Below is a small trained network, with its code and all its weights. Each question gives an input and a target symbol and asks what happens when units are switched off, that is, made to give their printed mean instead of their output.

import numpy as np


def w(rows, s, z=0):
    codes = np.array(rows[::2]) - 128.0
    scale = np.full(codes.shape[1], s)
    scale[-1] = z or s
    return codes * scale


def norm(h):
    return h / np.sqrt((h * h).mean(-1, keepdims=True) + 1e-5)


def f(y):
    return y / 2 * (1 + np.tanh(0.7978845608 * (y + 0.044715 * y**3)))


def softmax(a):
    e = np.exp(a - a.max(-1, keepdims=True))
    return e / e.sum(-1, keepdims=True)


def log_softmax(a):
    a = a - a.max(-1, keepdims=True)
    return a - np.log(np.exp(a).sum(-1, keepdims=True))


def net(x, mask):
    ids = ['αβγεζηθλμξπτω'.index(c) for c in x.split()]
    T = len(ids)
    res = E[ids] + P[:T]
    q, k, v = (norm(res) @ M[0].T for M in (Q, K, V))
    z = softmax(np.where(np.tri(T) > 0, q @ k.T / 2**0.5, -1e9)) @ v
    res = res + np.where(mask[0], z, O[0][:, -1]) @ O[0][:, :-1]
    y = f(norm(res) @ A[0][:, :-1].T + A[0][:, -1])
    res = res + np.where(mask[1:13], y, B[0][:, -1]) @ B[0][:, :-1]
    return log_softmax(norm(res)[-1] @ U[:, :-1].T + U[:, -1])


Q, K, V, O, A, B = {}, {}, {}, {}, {}, {}
E = w([
[173,95,101,76,123,175],'α',
[203,128,117,120,109,144],'β',
[151,144,174,136,126,143],'γ',
[55,214,160,171,92,17],'ε',
[96,97,117,102,111,96],'ζ',
[74,254,92,201,129,117],'η',
[123,174,106,164,112,103],'θ',
[95,90,128,98,113,94],'λ',
[85,139,99,171,154,138],'μ',
[94,109,101,109,105,101],'ξ',
[149,191,212,24,108,107],'π',
[137,98,145,176,47,36],'τ',
[73,152,134,132,183,124],'ω',
],0.0096)
P = w([
[232,131,56,147,252,54],'0',
[116,195,113,247,169,166],'1',
[103,214,119,250,164,173],'2',
[90,218,116,233,161,175],'3',
[81,228,126,232,169,189],'4',
[84,231,110,239,149,186],'5',
[93,243,81,239,172,171],'6',
],0.0017)
Q[0] = w([
[74,2,82,46,16,31],'H1',
[209,113,202,140,114,200],'H1',
],0.0096)
K[0] = w([
[169,104,73,155,201,2],'H1',
[52,103,136,192,39,153],'H1',
],0.0085)
V[0] = w([
[138,149,254,195,99,125],'H1',
[95,194,2,215,142,143],'H1',
],0.0043)
O[0] = w([
[170,152,150,235,194,119,169],'H1',
[109,150,253,180,50,236,250],'H1',
],0.0055,0.0011)
A[0] = w([
[235,57,113,26,74,231,119],'N1',
[91,137,153,127,42,105,124],'N2',
[236,241,136,151,118,147,80],'N3',
[56,65,111,125,185,132,118],'N4',
[146,176,198,92,47,148,168],'N5',
[179,166,166,212,210,187,127],'N6',
[166,206,189,106,100,178,124],'N7',
[208,61,108,30,115,255,22],'N8',
[176,186,166,207,222,80,104],'N9',
[164,91,62,167,161,153,126],'N10',
[116,170,212,202,115,129,4],'N11',
[61,160,117,121,119,80,168],'N12',
],0.007,0.0027)
B[0] = w([
[157,254,120,128,72,210,216],'N1',
[186,74,135,101,152,156,205],'N2',
[93,115,72,162,197,158,204],'N3',
[130,173,69,158,147,123,160],'N4',
[160,161,86,122,203,82,217],'N5',
[168,61,105,109,108,135,228],'N6',
[45,150,116,106,169,127,195],'N7',
[197,203,68,130,34,150,189],'N8',
[128,106,176,52,134,165,254],'N9',
[156,164,151,55,171,111,143],'N10',
[165,131,113,114,67,47,214],'N11',
[143,161,178,164,106,167,229],'N12',
],0.0074,0.0039)
U = w([
[68,96,112,77,51,154,75],'α',
[72,29,133,233,76,193,129],'β',
[140,206,118,49,249,98,78],'γ',
[238,68,116,187,62,59,143],'ε',
[102,111,116,78,62,133,101],'ζ',
[141,119,151,128,123,101,141],'η',
[113,191,219,126,93,58,106],'θ',
[45,94,36,75,98,36,101],'λ',
[38,123,255,62,89,205,31],'μ',
[230,181,110,98,62,196,177],'ξ',
[149,111,27,228,193,44,65],'π',
[65,187,109,232,174,208,119],'τ',
[208,45,163,101,201,200,253],'ω',
],0.0075,0.0023)

Each question gives the input, a string of symbols that net reads in full, and the target symbol t.
The units are the heads (2 rows each of Q, K, V and O) and the neurons (one row each of A and B). Each row of codes is followed by its name. A weight is (code - 128) times the scale printed after its matrix; where a second scale follows, it is the last column's (O, A, B and U).
mask holds one flag per unit, heads first, then neurons. A switched-off unit (its flag False) gives its mean, the last column of its rows in O or B, instead of its output. The means were averaged over made-up inputs and are rounded, as every weight is.
A unit's drop is (log p(t) with every unit on - log p(t) with that unit switched off) / (log p(t) with every unit on - log p(t) with every unit switched off).
The circuit of an input: a set's keep is (log p(t) with only the set's units on - log p(t) with every unit switched off) / (log p(t) with every unit on - log p(t) with every unit switched off). Starting from the 12 units with the biggest drops (on a tie, the unit counted first), units are removed one at a time, each time the one whose removal leaves the highest keep (on an exact tie, the one counted first), for as long as the keep stays at least 0.8.
units of the circuit, in order: the units of the circuit, biggest drop first
most important unit: the unit with the biggest drop
k most important neurons: the k neurons with the biggest drops, biggest first
drop of u: that unit's drop, to one decimal
input β β θ, target π: units of the circuit, in order => N3, N1
input ω ε ζ, target ω: most important unit => N2
input λ ζ η γ ζ ζ, target λ: 3 most important neurons => N1, N9, N8
input ε μ π λ, target ε: units of the circuit, in order => H1, N11, N1
input α τ λ γ ε λ μ, target ω: units of the circuit, in order => H1, N9, N6
input ε λ γ λ ξ, target ε: units of the circuit, in order => N1, N9, N2, N3
input γ μ λ, target γ: units of the circuit, in order => H1, N9
input γ ω ω, target ω: units of the circuit, in order => H1, N6, N9
input α μ β γ β, target ω: units of the circuit, in order => H1, N6, N9, N3
input β τ λ γ ξ β λ, target β: 2 most important neurons => N5, N1
input β π μ, target γ: 2 most important neurons => N10, N9
input γ λ β ζ ε ω, target ω: 3 most important neurons => N6, N9, N1
input μ β τ ξ ξ, target μ: 2 most important neurons => N8, N3
input λ α θ, target τ: 2 most important neurons => N11, N6
input ξ λ μ, target β: 3 most important neurons => N1, N6, N8
input ε μ γ ζ, target ε: drop of N11 => 0.1
input θ μ η θ γ ε ξ, target θ: drop of N1 => 0.2
input θ ε ε ζ ω λ γ, target ω: drop of N6 => 0.3
input γ τ ε ω β λ ζ, target γ: most important neuron => N4
input γ α π μ, target γ: most important neuron => N10
